Here is a tiny trained network, its code and every weight. The questions are about switching its units off for an input and a class, where a switched-off unit gives its printed mean instead of its output.

import numpy as np


def w(rows, s, z=0):
    codes = np.array(rows[::2]) - 128.0
    scale = np.full(codes.shape[1], s)
    scale[-1] = z or s
    return codes * scale


def norm(h):
    return h / np.sqrt((h * h).mean(-1, keepdims=True) + 1e-5)


def f(y):
    return np.maximum(y, 0)


def log_softmax(a):
    a = a - a.max(-1, keepdims=True)
    return a - np.log(np.exp(a).sum(-1, keepdims=True))


def net(x, mask):
    res = np.array(x, float).reshape(1, 6) / 4 @ E
    u = 0
    for l in range(4):
        y = f(norm(res) @ A[l][:, :-1].T + A[l][:, -1])
        res = res + np.where(mask[u : u + 7], y, B[l][:, -1]) @ B[l][:, :-1]
        u += 7
    return log_softmax(norm(res)[-1] @ U[:, :-1].T + U[:, -1])


A, B = {}, {}
E = w([
[94,152,90,147,196,178,65],'x0',
[229,95,104,174,62,160,49],'x1',
[38,62,94,115,63,128,100],'x2',
[97,33,196,247,210,90,122],'x3',
[129,127,128,125,126,127,127],'x4',
[120,162,65,183,123,58,125],'x5',
],0.013)
A[0] = w([
[113,190,33,196,115,67,157,45],'L0N1',
[165,135,104,68,96,143,109,160],'L0N2',
[144,135,201,127,4,75,212,42],'L0N3',
[82,187,83,132,200,206,50,35],'L0N4',
[62,72,97,98,90,112,101,2],'L0N5',
[100,171,118,136,174,157,45,23],'L0N6',
[65,159,135,34,188,65,140,26],'L0N7',
],0.011)
B[0] = w([
[110,181,140,154,127,7,66,171],'L0N1',
[107,102,134,181,160,118,86,254],'L0N2',
[138,73,18,82,248,125,104,193],'L0N3',
[147,87,65,66,204,111,115,181],'L0N4',
[70,96,127,137,113,120,80,141],'L0N5',
[141,89,102,76,173,146,139,142],'L0N6',
[93,148,84,194,133,170,208,177],'L0N7',
],0.013,0.0058)
A[1] = w([
[195,201,172,136,168,122,157,15],'L1N1',
[149,140,92,53,93,150,129,49],'L1N2',
[46,107,107,129,39,115,110,1],'L1N3',
[191,211,132,153,152,119,144,7],'L1N4',
[180,90,140,90,88,60,195,38],'L1N5',
[131,97,187,55,133,236,140,83],'L1N6',
[132,252,68,39,67,147,111,60],'L1N7',
],0.017,0.0061)
B[1] = w([
[57,106,161,74,104,180,77,207],'L1N1',
[99,87,152,196,176,128,142,183],'L1N2',
[101,157,186,58,135,177,95,191],'L1N3',
[89,165,175,53,133,178,77,200],'L1N4',
[142,151,70,125,243,153,66,163],'L1N5',
[121,209,89,154,115,8,89,229],'L1N6',
[135,42,191,214,156,103,140,254],'L1N7',
],0.016,0.0066)
A[2] = w([
[130,169,108,149,100,166,175,105],'L2N1',
[126,79,196,217,157,155,173,1],'L2N2',
[242,97,80,159,66,182,86,132],'L2N3',
[68,195,146,138,138,150,254,73],'L2N4',
[121,167,161,168,108,32,116,100],'L2N5',
[203,156,114,173,21,193,63,130],'L2N6',
[89,141,98,181,157,157,91,127],'L2N7',
],0.016,0.0072)
B[2] = w([
[208,148,171,89,84,117,80,131],'L2N1',
[145,38,197,154,60,99,119,198],'L2N2',
[53,156,93,128,140,103,211,199],'L2N3',
[140,167,49,173,89,182,213,186],'L2N4',
[175,169,165,125,66,110,96,220],'L2N5',
[73,183,127,106,141,137,249,190],'L2N6',
[184,93,145,83,102,105,168,254],'L2N7',
],0.016,0.0092)
A[3] = w([
[153,82,5,118,240,119,122,16],'L3N1',
[155,126,120,138,129,139,121,71],'L3N2',
[140,202,92,127,81,63,67,2],'L3N3',
[56,73,54,117,13,114,83,87],'L3N4',
[64,148,171,60,104,244,25,56],'L3N5',
[127,99,67,117,148,184,66,125],'L3N6',
[155,180,56,171,69,246,151,95],'L3N7',
],0.011,0.0062)
B[3] = w([
[251,89,135,78,130,100,161,253],'L3N1',
[161,150,143,119,134,147,146,128],'L3N2',
[182,155,115,81,88,82,98,190],'L3N3',
[139,183,162,107,191,176,74,211],'L3N4',
[81,102,139,66,86,152,154,237],'L3N5',
[160,118,128,77,160,116,152,179],'L3N6',
[159,70,127,98,71,120,145,181],'L3N7',
],0.017,0.0045)
U = w([
[149,94,139,89,84,131,132,250],'0',
[124,56,206,203,119,114,110,107],'1',
[164,74,45,95,246,113,111,113],'2',
[96,152,100,172,96,176,212,132],'3',
[82,149,178,66,157,226,48,113],'4',
[143,204,125,134,87,63,72,98],'5',
[177,122,93,113,100,198,105,79],'6',
[151,160,66,229,118,252,43,54],'7',
],0.016,0.017)

Each question gives the input, the list of numbers given to net, and the class t.
The units are the neurons (one row each of A and B). Each row of codes is followed by its name. A weight is (code - 128) times the scale printed after its matrix; where a second scale follows, it is the last column's (A, B and U).
mask holds one flag per neuron, layer by layer. A switched-off neuron (its flag False) gives its mean, the last column of its row in B, instead of its output. The means were averaged over made-up inputs and are rounded, as every weight is.
A unit's drop is (log p(t) with every unit on - log p(t) with that unit switched off) / (log p(t) with every unit on - log p(t) with every unit switched off).
The circuit of an input: a set's keep is (log p(t) with only the set's units on - log p(t) with every unit switched off) / (log p(t) with every unit on - log p(t) with every unit switched off). Starting from the 12 units with the biggest drops (on a tie, the unit counted first), units are removed one at a time, each time the one whose removal leaves the highest keep (on an exact tie, the one counted first), for as long as the keep stays at least 0.8.
circuit, biggest first: the units of the circuit, biggest drop first
unit that matters most: the unit with the biggest drop
k most important neurons: the k neurons with the biggest drops, biggest first
top k neurons in layer l: the k neurons of layer l with the biggest drops, biggest first
input [-2,-1,-6,7,-5,-8], class 5: top 3 neurons in layer 0 => L0N2; L0N1; L0N7
input [7,-3,1,-3,4,0], class 2: most important neuron => L0N4
input [6,6,4,-4,2,-2], class 2: circuit, biggest first => L0N4; L2N5
input [-5,2,6,2,-4,-1], class 4: top 2 neurons in layer 0 => L0N5; L0N4
input [-7,-7,0,4,-5,0], class 2: 2 most important neurons => L1N5; L0N3
input [-1,7,8,-7,6,-8], class 4: 3 most important neurons => L1N3; L0N2; L3N4
input [-5,4,3,-5,2,6], class 5: top 3 neurons in layer 0 => L0N2; L0N1; L0N4
input [6,5,-5,-4,3,-2], class 2: circuit, biggest first => L0N4; L2N5
input [-4,-8,-8,5,6,8], class 3: 4 most important neurons => L2N4; L1N6; L1N7; L0N7
input [2,4,-7,-5,-1,-2], class 4: 3 most important neurons => L1N4; L0N2; L1N1
input [-2,-6,7,3,-1,-8], class 5: 2 most important neurons => L1N6; L1N1
input [-5,-8,6,-6,5,-7], class 3: circuit, biggest first => L0N7; L2N4
input [-8,0,-3,-8,-1,5], class 1: 4 most important neurons => L1N7; L1N2; L2N2; L0N4
input [6,7,-2,4,6,8], class 5: circuit, biggest first => L0N1; L1N7
input [4,8,5,1,6,-8], class 3: most important neuron => L2N6
input [-5,-7,-4,3,4,-8], class 5: top 2 neurons in layer 1 => L1N6; L1N5
input [4,-8,5,-7,4,-2], class 3: 2 most important neurons => L0N7; L2N4
input [-6,-7,-4,-3,0,7], class 3: 4 most important neurons => L0N7; L2N4; L1N6; L0N4
input [-7,-7,-1,4,1,2], class 2: top 2 neurons in layer 1 => L1N5; L1N7
input [-3,4,-7,-5,-2,3], class 4: unit that matters most => L1N4
